Here is a tiny trained network, its code and every weight. The questions are about switching its units off for an input and a class, where a switched-off unit gives its printed mean instead of its output.

import numpy as np


def w(rows, s, z=0):
    codes = np.array(rows[::2]) - 128.0
    scale = np.full(codes.shape[1], s)
    scale[-1] = z or s
    return codes * scale


def f(y):
    return y / 2 * (1 + np.tanh(0.7978845608 * (y + 0.044715 * y**3)))


def log_softmax(a):
    a = a - a.max(-1, keepdims=True)
    return a - np.log(np.exp(a).sum(-1, keepdims=True))


def net(x, mask):
    res = np.array(x, float).reshape(1, 3) / 4 @ E
    y = f(res @ A[0][:, :-1].T + A[0][:, -1])
    res = res + np.where(mask, y, B[0][:, -1]) @ B[0][:, :-1]
    return log_softmax(res[-1] @ U[:, :-1].T + U[:, -1])


A, B = {}, {}
E = w([
[184,190,71,185,207,145,168,97,28,57],'x0',
[156,144,2,115,10,12,87,160,120,119],'x1',
[91,55,203,126,100,110,117,92,126,92],'x2',
],0.0089)
A[0] = w([
[113,133,134,125,126,95,145,115,82,100,147],'n1',
[159,151,80,117,78,93,60,127,135,150,208],'n2',
[143,185,101,110,184,196,173,121,120,146,160],'n3',
[130,106,96,117,76,108,141,107,138,146,253],'n4',
[161,135,103,124,114,113,145,175,127,150,174],'n5',
[114,141,45,113,65,41,132,182,154,145,199],'n6',
[146,149,108,137,169,194,89,133,111,132,133],'n7',
[82,120,90,131,130,170,126,147,125,89,82],'n8',
[102,181,140,116,155,173,154,129,130,136,235],'n9',
[138,182,132,125,196,158,131,174,153,130,213],'n10',
[138,133,120,151,108,86,154,89,77,57,175],'n11',
[144,132,145,138,116,146,104,165,139,103,118],'n12',
[92,61,252,111,121,187,122,121,191,157,216],'n13',
[126,86,79,107,129,124,142,98,137,144,92],'n14',
],0.011,0.0025)
B[0] = w([
[144,121,96,128,132,113,110,108,124,130,141],'n1',
[128,178,131,145,87,102,126,149,154,96,197],'n2',
[129,112,189,187,131,131,163,111,127,141,179],'n3',
[112,171,137,123,140,156,132,128,138,111,170],'n4',
[112,133,142,153,112,133,115,116,140,106,155],'n5',
[127,216,122,163,103,148,116,160,164,83,228],'n6',
[150,128,146,144,129,139,149,128,126,156,155],'n7',
[160,144,135,124,140,134,129,137,112,129,126],'n8',
[149,119,129,123,104,107,150,143,131,165,169],'n9',
[120,129,154,130,110,126,170,120,130,138,169],'n10',
[131,90,90,142,160,126,73,135,98,128,168],'n11',
[127,114,133,125,113,123,114,117,134,134,128],'n12',
[91,114,106,6,99,121,139,144,153,170,251],'n13',
[122,137,129,152,127,142,121,122,152,131,132],'n14',
],0.02,0.016)
U = w([
[163,111,179,222,182,168,209,98,55,175,2],'0',
[11,92,129,19,131,150,155,148,141,193,250],'1',
[96,247,101,207,122,140,101,179,159,43,167],'2',
[142,69,55,174,222,117,48,87,2,102,100],'3',
],0.0063,0.00097)

Each question gives the input, the list of numbers given to net, and the class t.
The units are the neurons (one row each of A and B). Each row of codes is followed by its name. A weight is (code - 128) times the scale printed after its matrix; where a second scale follows, it is the last column's (A, B and U).
mask holds one flag per neuron, in row order. A switched-off neuron (its flag False) gives its mean, the last column of its row in B, instead of its output. The means were averaged over made-up inputs and are rounded, as every weight is.
A unit's drop is (log p(t) with every unit on - log p(t) with that unit switched off) / (log p(t) with every unit on - log p(t) with every unit switched off).
The circuit of an input: a set's keep is (log p(t) with only the set's units on - log p(t) with every unit switched off) / (log p(t) with every unit on - log p(t) with every unit switched off). Starting from the 12 units with the biggest drops (on a tie, the unit counted first), units are removed one at a time, each time the one whose removal leaves the highest keep (on an exact tie, the one counted first), for as long as the keep stays at least 0.8.
units of the circuit, in order: the units of the circuit, biggest drop first
k most important neurons: the k neurons with the biggest drops, biggest first
drop when u is switched off: that unit's drop, to one decimal
input [-4,0,-4], class 2: units of the circuit, in order -> [n13]
input [-2,-2,-5], class 0: units of the circuit, in order -> [n13 n6]
input [7,3,1], class 3: units of the circuit, in order -> [n11 n6]
input [4,-1,5], class 3: 2 most important neurons -> [n13 n6]
input [2,-8,-3], class 0: 2 most important neurons -> [n3 n7]
input [5,-4,5], class 0: 2 most important neurons -> [n13 n3]
input [4,0,-1], class 0: drop when n6 is switched off -> 0.1
input [4,-8,-2], class 0: drop when n3 is switched off -> 0.3
input [7,-8,7], class 1: drop when n13 is switched off -> 3.4
input [-1,-3,-6], class 0: drop when n13 is switched off -> 0.4
